Below is a small trained network, with its code and all its weights. Each question gives an input and a target symbol and asks what happens when units are switched off, that is, made to give their printed mean instead of their output.

import numpy as np


def w(rows, s, z=0):
    codes = np.array(rows[::2]) - 128.0
    scale = np.full(codes.shape[1], s)
    scale[-1] = z or s
    return codes * scale


def softmax(a):
    e = np.exp(a - a.max(-1, keepdims=True))
    return e / e.sum(-1, keepdims=True)


def log_softmax(a):
    a = a - a.max(-1, keepdims=True)
    return a - np.log(np.exp(a).sum(-1, keepdims=True))


def net(x, mask):
    ids = ['αβγεζθμξπτφψω'.index(c) for c in x.split()]
    T = len(ids)
    res = E[ids] + P[:T]
    u = 0
    for l in range(3):
        r = res
        for j in range(3):
            rows = slice(2 * j, 2 * j + 2)
            q, k, v = (r @ M[l][rows].T for M in (Q, K, V))
            z = softmax(np.where(np.tri(T) > 0, q @ k.T / 2**0.5, -1e9)) @ v
            o = O[l][rows]
            res = res + np.where(mask[u + j], z, o[:, -1]) @ o[:, :-1]
        u += 3
    return log_softmax(res[-1] @ U[:, :-1].T + U[:, -1])


Q, K, V, O = {}, {}, {}, {}
E = w([
[179,27,246,80,153],'α',
[160,183,237,232,37],'β',
[135,248,128,2,225],'γ',
[94,221,127,85,37],'ε',
[174,53,166,196,179],'ζ',
[229,191,231,161,137],'θ',
[159,141,30,37,205],'μ',
[126,33,110,163,220],'ξ',
[81,175,85,186,43],'π',
[68,232,220,41,63],'τ',
[26,150,83,239,127],'φ',
[177,108,81,212,193],'ψ',
[26,9,185,14,5],'ω',
],0.0067)
P = w([
[15,54,159,20,171],'0',
[176,115,89,79,62],'1',
[7,42,246,122,226],'2',
[222,156,98,101,58],'3',
[59,190,228,172,217],'4',
[250,178,82,122,32],'5',
[72,200,233,205,250],'6',
[199,154,92,96,79],'7',
[88,238,255,224,242],'8',
[206,156,81,108,72],'9',
],0.0058)
Q[0] = w([
[196,45,8,219,53],'L0H0',
[237,250,41,227,194],'L0H0',
[109,248,136,39,127],'L0H1',
[227,137,19,28,49],'L0H1',
[5,117,154,201,253],'L0H2',
[181,27,55,58,29],'L0H2',
],0.0066)
K[0] = w([
[2,27,72,19,229],'L0H0',
[237,224,13,48,247],'L0H0',
[221,218,90,243,28],'L0H1',
[226,97,24,29,61],'L0H1',
[34,103,147,4,10],'L0H2',
[94,119,126,143,231],'L0H2',
],0.0066)
V[0] = w([
[59,118,51,79,234],'L0H0',
[146,137,111,25,192],'L0H0',
[229,139,45,191,97],'L0H1',
[71,102,253,144,224],'L0H1',
[51,11,59,149,57],'L0H2',
[221,193,87,150,235],'L0H2',
],0.0063)
O[0] = w([
[191,160,29,183,113,191],'L0H0',
[179,184,72,184,224,254],'L0H0',
[162,144,30,46,47,43],'L0H1',
[12,101,187,146,184,123],'L0H1',
[8,88,64,159,127,101],'L0H2',
[255,82,103,82,116,76],'L0H2',
],0.0061,0.0028)
Q[1] = w([
[166,55,80,142,41],'L1H0',
[137,212,154,93,136],'L1H0',
[238,183,56,178,39],'L1H1',
[89,35,56,5,42],'L1H1',
[249,253,43,97,76],'L1H2',
[99,160,38,200,114],'L1H2',
],0.006)
K[1] = w([
[125,202,197,252,218],'L1H0',
[184,184,114,21,59],'L1H0',
[196,46,197,198,67],'L1H1',
[16,24,118,121,37],'L1H1',
[147,184,68,253,91],'L1H2',
[181,177,235,174,93],'L1H2',
],0.0057)
V[1] = w([
[150,200,27,34,120],'L1H0',
[45,36,196,247,145],'L1H0',
[31,6,65,35,168],'L1H1',
[86,243,150,237,219],'L1H1',
[78,29,115,73,173],'L1H2',
[115,45,97,3,49],'L1H2',
],0.0055)
O[1] = w([
[98,130,167,18,118,213],'L1H0',
[134,129,109,236,186,32],'L1H0',
[1,99,43,54,133,116],'L1H1',
[117,235,159,231,226,252],'L1H1',
[160,150,108,39,229,130],'L1H2',
[229,149,91,3,71,40],'L1H2',
],0.0056,0.0034)
Q[2] = w([
[128,61,58,74,41],'L2H0',
[177,147,48,177,3],'L2H0',
[26,90,103,48,179],'L2H1',
[77,250,206,135,115],'L2H1',
[80,13,203,203,182],'L2H2',
[131,235,205,190,132],'L2H2',
],0.0062)
K[2] = w([
[19,80,183,73,65],'L2H0',
[60,64,107,5,129],'L2H0',
[46,232,85,121,208],'L2H1',
[239,253,92,48,100],'L2H1',
[94,113,31,208,221],'L2H2',
[214,86,61,208,5],'L2H2',
],0.0058)
V[2] = w([
[66,233,28,80,97],'L2H0',
[172,168,49,87,225],'L2H0',
[45,135,244,224,157],'L2H1',
[132,99,241,102,59],'L2H1',
[154,36,47,238,72],'L2H2',
[36,203,171,157,3],'L2H2',
],0.0065)
O[2] = w([
[63,244,110,128,108,148],'L2H0',
[221,219,102,154,236,238],'L2H0',
[172,88,191,148,24,166],'L2H1',
[106,142,239,185,132,3],'L2H1',
[194,76,17,224,46,68],'L2H2',
[28,236,178,167,2,102],'L2H2',
],0.0065,0.0046)
U = w([
[171,48,225,92,152,138],'α',
[118,183,206,212,128,44],'β',
[92,147,106,32,209,131],'γ',
[74,215,68,104,22,199],'ε',
[173,86,127,172,165,95],'ζ',
[209,183,233,148,183,17],'θ',
[231,109,53,34,63,212],'μ',
[154,49,94,143,160,112],'ξ',
[90,157,49,185,74,136],'π',
[28,202,195,111,112,155],'τ',
[38,174,59,230,163,62],'φ',
[163,109,71,173,162,18],'ψ',
[100,4,135,46,2,253],'ω',
],0.006,0.0053)

Each question gives the input, a string of symbols that net reads in full, and the target symbol t.
The units are the heads (2 rows each of Q, K, V and O). Each row of codes is followed by its name. A weight is (code - 128) times the scale printed after its matrix; where a second scale follows, it is the last column's (O and U).
mask holds one flag per head, layer by layer. A switched-off head (its flag False) gives its mean, the last column of its rows in O, instead of its output. The means were averaged over made-up inputs and are rounded, as every weight is.
A unit's drop is (log p(t) with every unit on - log p(t) with that unit switched off) / (log p(t) with every unit on - log p(t) with every unit switched off).
The circuit of an input: a set's keep is (log p(t) with only the set's units on - log p(t) with every unit switched off) / (log p(t) with every unit on - log p(t) with every unit switched off). Starting from all 9 units, units are removed one at a time, each time the one whose removal leaves the highest keep (on an exact tie, the one counted first), for as long as the keep stays at least 0.8.
units of the circuit, in order: the units of the circuit, biggest drop first
most important unit: the unit with the biggest drop
heads that matter: for each layer, one digit per head in row order, 1 if its drop is at least 0.15 and else 0, layers parted by /
input ω ξ ε, target φ: units of the circuit, in order	L0H2, L1H0
input τ ε π ω θ, target τ: most important unit	L0H0
input α μ ζ μ ζ, target γ: units of the circuit, in order	L0H1, L2H1, L1H2, L1H0
input ω τ ω, target φ: heads that matter	011 / 100 / 000
input ω μ μ γ, target γ: units of the circuit, in order	L2H2, L2H1, L1H0, L0H1
input ζ μ ω μ, target ω: heads that matter	010 / 010 / 110
input μ μ μ μ θ ε ψ, target γ: units of the circuit, in order	L0H1, L1H0, L2H1
input β ω ε, target ω: heads that matter	100 / 100 / 110
input θ β ε ω, target ω: units of the circuit, in order	L2H0, L0H0
input φ μ μ μ, target μ: heads that matter	010 / 000 / 010
input μ ε μ μ μ θ γ μ ω, target α: heads that matter	101 / 011 / 101
input τ α ε γ ε μ μ μ ψ, target γ: heads that matter	011 / 100 / 010
input ω τ ε, target φ: units of the circuit, in order	L1H0, L0H2
input θ ε β, target α: most important unit	L1H0
input ω θ β π, target π: units of the circuit, in order	L1H0, L2H2, L0H1
input μ ε ω μ μ μ τ ε μ, target γ: units of the circuit, in order	L2H1, L1H0, L0H1
input ε φ ε ε, target ε: units of the circuit, in order	L2H2, L0H1, L0H2
input ε ε ω ε τ, target τ: units of the circuit, in order	L2H2, L0H0, L0H2
input μ ε μ μ β μ ζ ε ε, target γ: heads that matter	111 / 100 / 010
input ε ω μ θ θ ω α, target α: most important unit	L2H0
input ξ τ ω π, target π: heads that matter	011 / 100 / 001
input μ μ ω ω ω, target γ: heads that matter	100 / 001 / 011
input μ μ ω β, target β: units of the circuit, in order	L1H1, L1H2, L0H0
input τ ε β ω, target ω: units of the circuit, in order	L0H0, L2H0
input β μ ε ε, target ε: units of the circuit, in order	L2H2, L0H1, L1H2
input β ε ε ζ μ μ π μ θ, target γ: units of the circuit, in order	L0H1, L2H1, L1H0
input π ω μ μ φ, target φ: most important unit	L0H2
input μ ε μ μ ζ μ ε γ ε τ, target τ: heads that matter	110 / 100 / 011
